Below are the code and all the weights of a small trained network. Each question names an input and a target symbol and asks about switching units off, where a switched-off unit gives its printed mean instead of its output.

import numpy as np


def w(rows, s, z=0):
    codes = np.array(rows[::2]) - 128.0
    scale = np.full(codes.shape[1], s)
    scale[-1] = z or s
    return codes * scale


def norm(h):
    return h / np.sqrt((h * h).mean(-1, keepdims=True) + 1e-5)


def f(y):
    return np.maximum(y, 0)


def softmax(a):
    e = np.exp(a - a.max(-1, keepdims=True))
    return e / e.sum(-1, keepdims=True)


def log_softmax(a):
    a = a - a.max(-1, keepdims=True)
    return a - np.log(np.exp(a).sum(-1, keepdims=True))


def net(x, mask):
    ids = ['ΣΨβδεζμξτ'.index(c) for c in x.split()]
    T = len(ids)
    res = E[ids] + P[:T]
    u = 0
    for l in range(3):
        r = norm(res)
        for j in range(2):
            rows = slice(4 * j, 4 * j + 4)
            q, k, v = (r @ M[l][rows].T for M in (Q, K, V))
            z = softmax(np.where(np.tri(T) > 0, q @ k.T / 4**0.5, -1e9)) @ v
            o = O[l][rows]
            res = res + np.where(mask[u + j], z, o[:, -1]) @ o[:, :-1]
        u += 2
        y = f(norm(res) @ A[l][:, :-1].T + A[l][:, -1])
        res = res + np.where(mask[u : u + 8], y, B[l][:, -1]) @ B[l][:, :-1]
        u += 8
    return log_softmax(norm(res)[-1] @ U[:, :-1].T + U[:, -1])


Q, K, V, O, A, B = {}, {}, {}, {}, {}, {}
E = w([
[248,199,163,164],'Σ',
[105,111,5,114],'Ψ',
[218,234,115,76],'β',
[149,84,49,105],'δ',
[115,63,15,124],'ε',
[198,172,167,247],'ζ',
[115,119,90,254],'μ',
[150,118,54,107],'ξ',
[105,111,5,114],'τ',
],0.003)
P = w([
[178,130,159,135],'0',
[139,189,1,189],'1',
[211,102,139,159],'2',
[141,147,179,107],'3',
[103,178,53,166],'4',
[207,89,151,157],'5',
[129,142,188,94],'6',
[97,184,70,171],'7',
[210,80,156,156],'8',
[89,137,203,88],'9',
[98,186,79,181],'10',
[211,70,152,155],'11',
],0.004)
Q[0] = w([
[80,184,135,132],'L0H1',
[83,166,99,63],'L0H1',
[155,203,154,117],'L0H1',
[100,204,171,139],'L0H1',
[148,195,66,138],'L0H2',
[195,89,123,141],'L0H2',
[115,57,181,86],'L0H2',
[99,251,55,152],'L0H2',
],0.012)
K[0] = w([
[132,50,107,80],'L0H1',
[48,81,126,17],'L0H1',
[219,89,198,65],'L0H1',
[179,74,114,80],'L0H1',
[55,159,217,69],'L0H2',
[158,217,168,222],'L0H2',
[218,157,2,136],'L0H2',
[28,75,226,70],'L0H2',
],0.008)
V[0] = w([
[230,99,123,147],'L0H1',
[111,140,159,44],'L0H1',
[96,212,95,105],'L0H1',
[163,178,99,63],'L0H1',
[135,78,116,147],'L0H2',
[127,73,74,104],'L0H2',
[134,241,168,99],'L0H2',
[162,85,131,3],'L0H2',
],0.0038)
O[0] = w([
[199,17,70,98,251],'L0H1',
[251,113,111,65,45],'L0H1',
[145,225,71,110,156],'L0H1',
[69,135,77,66,203],'L0H1',
[68,139,128,140,130],'L0H2',
[94,246,146,114,144],'L0H2',
[245,124,69,167,143],'L0H2',
[203,227,110,185,132],'L0H2',
],0.0027,0.0022)
A[0] = w([
[93,62,81,73,148],'L0N1',
[77,131,87,212,105],'L0N2',
[178,118,254,140,1],'L0N3',
[69,93,116,114,72],'L0N4',
[189,103,148,197,168],'L0N5',
[146,169,125,51,142],'L0N6',
[56,111,178,95,196],'L0N7',
[96,94,169,240,206],'L0N8',
],0.0053,0.0021)
B[0] = w([
[161,159,121,162,225],'L0N1',
[173,157,185,68,205],'L0N2',
[140,159,165,253,158],'L0N3',
[67,92,87,153,141],'L0N4',
[80,144,89,106,251],'L0N5',
[92,78,136,145,187],'L0N6',
[197,76,129,165,156],'L0N7',
[81,125,26,72,205],'L0N8',
],0.0052,0.0029)
Q[1] = w([
[87,173,61,90],'L1H1',
[157,109,48,52],'L1H1',
[149,130,19,179],'L1H1',
[89,167,253,187],'L1H1',
[225,146,73,181],'L1H2',
[144,169,80,93],'L1H2',
[143,156,172,133],'L1H2',
[251,183,76,139],'L1H2',
],0.0048)
K[1] = w([
[51,134,189,100],'L1H1',
[170,105,205,92],'L1H1',
[110,219,211,82],'L1H1',
[146,76,1,207],'L1H1',
[47,89,150,73],'L1H2',
[134,56,100,121],'L1H2',
[110,181,130,97],'L1H2',
[85,89,120,105],'L1H2',
],0.0058)
V[1] = w([
[105,81,170,21],'L1H1',
[151,168,135,160],'L1H1',
[107,2,84,144],'L1H1',
[106,116,117,175],'L1H1',
[181,87,173,223],'L1H2',
[92,136,111,196],'L1H2',
[83,73,96,170],'L1H2',
[138,119,130,47],'L1H2',
],0.0029)
O[1] = w([
[152,155,30,176,4],'L1H1',
[128,105,159,107,143],'L1H1',
[82,173,200,146,173],'L1H1',
[81,94,165,155,139],'L1H1',
[3,215,104,69,81],'L1H2',
[216,151,104,81,155],'L1H2',
[206,81,144,86,180],'L1H2',
[96,108,164,153,116],'L1H2',
],0.0021,0.0019)
A[1] = w([
[184,180,175,153,159],'L1N1',
[171,101,205,64,6],'L1N2',
[37,126,98,108,92],'L1N3',
[50,198,124,104,115],'L1N4',
[1,117,111,150,40],'L1N5',
[174,34,150,139,94],'L1N6',
[160,88,197,125,169],'L1N7',
[184,242,158,108,158],'L1N8',
],0.0042,0.0015)
B[1] = w([
[102,159,90,109,183],'L1N1',
[170,74,115,30,152],'L1N2',
[138,157,115,86,181],'L1N3',
[157,168,211,142,188],'L1N4',
[124,143,114,91,172],'L1N5',
[178,146,62,177,247],'L1N6',
[255,118,130,115,171],'L1N7',
[46,155,133,111,250],'L1N8',
],0.0047,0.0015)
Q[2] = w([
[144,228,41,114],'L2H1',
[78,116,94,129],'L2H1',
[194,233,93,167],'L2H1',
[74,199,111,128],'L2H1',
[81,103,70,173],'L2H2',
[125,121,232,167],'L2H2',
[117,127,101,207],'L2H2',
[2,96,146,177],'L2H2',
],0.0085)
K[2] = w([
[111,42,225,86],'L2H1',
[40,131,159,12],'L2H1',
[169,65,224,129],'L2H1',
[73,119,235,122],'L2H1',
[114,197,83,245],'L2H2',
[142,88,69,46],'L2H2',
[136,115,66,216],'L2H2',
[96,209,1,101],'L2H2',
],0.0067)
V[2] = w([
[99,28,104,31],'L2H1',
[85,181,103,152],'L2H1',
[126,163,147,40],'L2H1',
[111,159,109,64],'L2H1',
[72,113,132,139],'L2H2',
[100,157,77,131],'L2H2',
[166,118,193,76],'L2H2',
[152,90,130,1],'L2H2',
],0.0051)
O[2] = w([
[92,104,77,42,129],'L2H1',
[64,163,183,138,143],'L2H1',
[179,34,174,84,102],'L2H1',
[164,101,184,95,163],'L2H1',
[88,110,101,113,59],'L2H2',
[120,66,199,61,231],'L2H2',
[127,188,2,135,2],'L2H2',
[132,247,128,89,93],'L2H2',
],0.0039,0.0028)
A[2] = w([
[2,151,218,167,2],'L2N1',
[135,57,159,164,168],'L2N2',
[163,171,122,109,111],'L2N3',
[137,118,170,180,111],'L2N4',
[125,165,143,93,155],'L2N5',
[133,105,135,195,14],'L2N6',
[116,89,102,174,144],'L2N7',
[82,189,195,83,80],'L2N8',
],0.0076,0.0037)
B[2] = w([
[165,202,2,48,151],'L2N1',
[81,176,109,127,255],'L2N2',
[104,93,131,111,193],'L2N3',
[82,149,97,145,159],'L2N4',
[75,156,132,179,198],'L2N5',
[155,77,136,32,144],'L2N6',
[134,100,177,160,206],'L2N7',
[200,76,203,130,200],'L2N8',
],0.0067,0.0035)
U = w([
[192,123,73,248,154],'Σ',
[149,115,223,111,165],'Ψ',
[254,85,51,66,154],'β',
[118,235,151,201,115],'δ',
[171,212,129,38,29],'ε',
[29,51,130,193,154],'ζ',
[67,63,95,12,6],'μ',
[74,234,18,111,254],'ξ',
[148,105,223,97,104],'τ',
],0.0091,0.0007)

Each question gives the input, a string of symbols that net reads in full, and the target symbol t.
The units are the heads (4 rows each of Q, K, V and O) and the neurons (one row each of A and B). Each row of codes is followed by its name. A weight is (code - 128) times the scale printed after its matrix; where a second scale follows, it is the last column's (O, A, B and U).
mask holds one flag per unit, layer by layer, with each layer's heads first. A switched-off unit (its flag False) gives its mean, the last column of its rows in O or B, instead of its output. The means were averaged over made-up inputs and are rounded, as every weight is.
A unit's drop is (log p(t) with every unit on - log p(t) with that unit switched off) / (log p(t) with every unit on - log p(t) with every unit switched off).
The circuit of an input: a set's keep is (log p(t) with only the set's units on - log p(t) with every unit switched off) / (log p(t) with every unit on - log p(t) with every unit switched off). Starting from the 12 units with the biggest drops (on a tie, the unit counted first), units are removed one at a time, each time the one whose removal leaves the highest keep (on an exact tie, the one counted first), for as long as the keep stays at least 0.8.
circuit, biggest first: the units of the circuit, biggest drop first
unit that matters most: the unit with the biggest drop
k most important neurons: the k neurons with the biggest drops, biggest first
top k neurons in layer l: the k neurons of layer l with the biggest drops, biggest first
heads that matter: for each layer, one digit per head in row order, 1 if its drop is at least 0.15 and else 0, layers parted by /
input μ δ Ψ τ Σ ξ ξ Σ τ μ, target μ: top 2 neurons in layer 0	L0N8, L0N7
input ξ ξ Σ ξ ξ ζ ξ β ξ Σ μ, target Σ: 3 most important neurons	L0N3, L2N2, L0N8
input ξ Σ ξ τ τ ξ τ ξ ξ, target Σ: heads that matter	11 / 01 / 00
input Σ Σ Σ Ψ μ Ψ ξ ζ τ ξ τ τ, target ζ: circuit, biggest first	L2N2, L0H1
input τ ξ Ψ ξ ζ, target ξ: 4 most important neurons	L0N6, L0N2, L0N8, L2N8
input ζ Σ Ψ Σ τ Ψ, target Σ: circuit, biggest first	L0N1, L2H1
input μ τ ξ β τ Ψ Σ μ ε τ δ ξ, target μ: heads that matter	11 / 00 / 10
input Σ Ψ ξ τ, target Ψ: heads that matter	10 / 00 / 00
input μ δ ξ ξ, target β: top neuron in layer 0	L0N6
input ξ ξ τ, target τ: circuit, biggest first	L0H1, L0N2, L0H2, L0N8
input ξ τ ξ δ τ τ ξ ξ ε Ψ Ψ ξ, target ξ: circuit, biggest first	L2N8, L0H1, L2N2
input τ Σ ε ε ξ ξ Σ β, target Σ: top 2 neurons in layer 0	L0N3, L0N2
input ξ δ δ Σ δ τ Ψ ξ ε, target Σ: top 2 neurons in layer 1	L1N8, L1N7
input δ ξ ξ ζ ε Ψ μ ξ ε, target μ: circuit, biggest first	L0N8, L0H1, L0H2, L2H1
input Σ δ ξ ε ζ ξ ε τ, target ε: unit that matters most	L2N1
input Ψ ξ ε ε Ψ, target ε: heads that matter	01 / 00 / 00
input β Ψ Ψ ζ Ψ ζ ξ ξ Σ δ ξ, target δ: top 3 neurons in layer 0	L0N7, L0N6, L0N1
input τ ξ ξ ξ δ ξ ξ ξ ξ, target ξ: heads that matter	11 / 11 / 00
input δ ξ μ τ τ τ ζ, target ξ: heads that matter	00 / 00 / 00
input ξ ζ ξ ξ μ ξ Ψ ζ, target Ψ: 2 most important neurons	L1N6, L0N2
input Ψ Ψ ζ Ψ Ψ ξ ξ Ψ ξ, target ζ: top 2 neurons in layer 0	L0N2, L0N5
input ξ Σ δ ξ ξ Σ ξ, target β: 2 most important neurons	L0N5, L0N6
input ζ Σ ε τ ξ δ ξ Σ, target ξ: heads that matter	11 / 00 / 10
input ξ δ μ δ Σ ζ, target ζ: unit that matters most	L0N8
input ε ζ Ψ Ψ Ψ μ ζ ξ ξ ε, target ζ: 3 most important neurons	L0N7, L0N4, L2N2
input ε ξ Ψ δ δ Ψ ζ ξ Ψ ζ δ Ψ, target ζ: 2 most important neurons	L0N3, L2N2
